Below are the code and all the weights of a small trained network. Each question names an input and a class and asks about switching units off, where a switched-off unit gives its printed mean instead of its output.

import numpy as np


def w(rows, s, z=0):
    codes = np.array(rows[::2]) - 128.0
    scale = np.full(codes.shape[1], s)
    scale[-1] = z or s
    return codes * scale


def f(y):
    return np.maximum(y, 0)


def log_softmax(a):
    a = a - a.max(-1, keepdims=True)
    return a - np.log(np.exp(a).sum(-1, keepdims=True))


def net(x, mask):
    res = np.array(x, float).reshape(1, 4) / 4 @ E
    y = f(res @ A[0][:, :-1].T + A[0][:, -1])
    res = res + np.where(mask, y, B[0][:, -1]) @ B[0][:, :-1]
    return log_softmax(res[-1] @ U[:, :-1].T + U[:, -1])


A, B = {}, {}
E = w([
[119,120,65,113,106,98,132,124],'x0',
[160,174,91,11,151,191,205,103],'x1',
[52,253,111,172,183,139,121,153],'x2',
[59,136,120,125,32,237,101,150],'x3',
],0.014)
A[0] = w([
[190,85,175,87,145,136,189,79,203],'neuron 1',
[100,174,155,113,214,115,164,121,106],'neuron 2',
[128,100,94,176,80,159,93,162,180],'neuron 3',
[133,181,127,122,167,123,170,117,131],'neuron 4',
[115,69,153,165,154,71,118,100,140],'neuron 5',
[159,72,149,135,64,148,107,120,168],'neuron 6',
[39,165,123,193,80,134,69,156,123],'neuron 7',
[113,153,121,41,82,249,160,137,39],'neuron 8',
[145,86,140,77,174,96,130,95,141],'neuron 9',
[123,248,104,168,138,115,134,184,135],'neuron 10',
[198,74,169,49,88,102,137,84,255],'neuron 11',
[149,196,90,82,90,160,154,112,96],'neuron 12',
[194,155,106,100,195,121,180,99,129],'neuron 13',
[163,164,125,73,191,90,174,94,126],'neuron 14',
[101,37,173,142,20,131,111,126,239],'neuron 15',
[162,143,93,159,197,67,87,204,171],'neuron 16',
[76,182,100,178,99,111,107,166,125],'neuron 17',
[122,103,164,173,176,13,122,120,224],'neuron 18',
[144,104,148,101,150,80,122,126,145],'neuron 19',
[124,108,176,127,111,138,139,109,121],'neuron 20',
],0.013,0.0066)
B[0] = w([
[188,104,103,82,87,111,114,112,215],'neuron 1',
[130,137,94,154,177,123,117,143,186],'neuron 2',
[110,121,159,165,87,153,125,116,196],'neuron 3',
[142,149,89,147,180,117,103,129,175],'neuron 4',
[146,108,142,148,107,105,171,157,198],'neuron 5',
[148,137,111,181,78,122,118,133,205],'neuron 6',
[66,96,160,110,166,175,91,138,221],'neuron 7',
[156,159,150,97,107,63,183,191,221],'neuron 8',
[166,107,138,78,140,129,109,118,184],'neuron 9',
[84,172,129,115,248,119,137,106,204],'neuron 10',
[194,84,123,89,56,136,159,105,241],'neuron 11',
[148,134,109,125,171,109,166,143,186],'neuron 12',
[173,90,88,130,174,161,74,124,203],'neuron 13',
[151,144,72,153,184,154,78,71,204],'neuron 14',
[122,116,132,174,58,109,106,100,255],'neuron 15',
[112,187,105,101,134,117,144,154,200],'neuron 16',
[85,140,188,129,173,167,131,130,191],'neuron 17',
[167,158,184,87,125,65,180,182,237],'neuron 18',
[162,99,145,84,136,141,144,133,174],'neuron 19',
[141,139,115,138,99,138,111,122,153],'neuron 20',
],0.013,0.022)
U = w([
[181,129,167,107,56,43,219,174,237],'0',
[117,211,165,112,187,94,216,227,65],'1',
[130,98,131,249,30,187,77,76,174],'2',
[65,114,209,139,167,254,78,92,3],'3',
[184,48,108,92,135,216,91,6,184],'4',
[141,171,46,173,196,164,43,26,16],'5',
],0.0093,0.0017)

Each question gives the input, the list of numbers given to net, and the class t.
The units are the neurons (one row each of A and B). Each row of codes is followed by its name. A weight is (code - 128) times the scale printed after its matrix; where a second scale follows, it is the last column's (A, B and U).
mask holds one flag per neuron, in row order. A switched-off neuron (its flag False) gives its mean, the last column of its row in B, instead of its output. The means were averaged over made-up inputs and are rounded, as every weight is.
A unit's drop is (log p(t) with every unit on - log p(t) with that unit switched off) / (log p(t) with every unit on - log p(t) with every unit switched off).
The circuit of an input: a set's keep is (log p(t) with only the set's units on - log p(t) with every unit switched off) / (log p(t) with every unit on - log p(t) with every unit switched off). Starting from the 12 units with the biggest drops (on a tie, the unit counted first), units are removed one at a time, each time the one whose removal leaves the highest keep (on an exact tie, the one counted first), for as long as the keep stays at least 0.8.
circuit, biggest first: the units of the circuit, biggest drop first
k most important neurons: the k neurons with the biggest drops, biggest first
drop of u: that unit's drop, to one decimal
input [6,1,1,-5], class 5: circuit, biggest first => (neuron 14)
input [-6,-5,5,1], class 3: 2 most important neurons => (neuron 7; neuron 8)
input [5,1,4,1], class 1: 2 most important neurons => (neuron 14; neuron 13)
input [1,-7,0,5], class 2: 2 most important neurons => (neuron 15; neuron 10)
input [-8,6,-7,0], class 4: 2 most important neurons => (neuron 18; neuron 13)
input [-4,1,4,0], class 5: 3 most important neurons => (neuron 18; neuron 8; neuron 5)
input [3,-7,1,2], class 3: 2 most important neurons => (neuron 7; neuron 17)
input [3,-8,-1,1], class 2: 2 most important neurons => (neuron 8; neuron 15)
input [3,-2,1,-6], class 1: 2 most important neurons => (neuron 15; neuron 11)
input [-5,0,1,-6], class 1: 3 most important neurons => (neuron 18; neuron 15; neuron 16)
input [4,6,1,6], class 1: 2 most important neurons => (neuron 11; neuron 15)
input [-8,1,-6,-7], class 4: 3 most important neurons => (neuron 14; neuron 13; neuron 8)
input [-3,-7,1,8], class 3: 3 most important neurons => (neuron 7; neuron 17; neuron 11)
input [3,-5,2,6], class 3: circuit, biggest first => (neuron 7)
input [-8,4,0,-6], class 4: drop of neuron 1 => 0.1
input [2,0,-7,7], class 2: drop of neuron 18 => 0.8
input [3,5,-1,0], class 4: drop of neuron 18 => 1.2
input [2,3,8,-4], class 5: drop of neuron 10 => 0.0
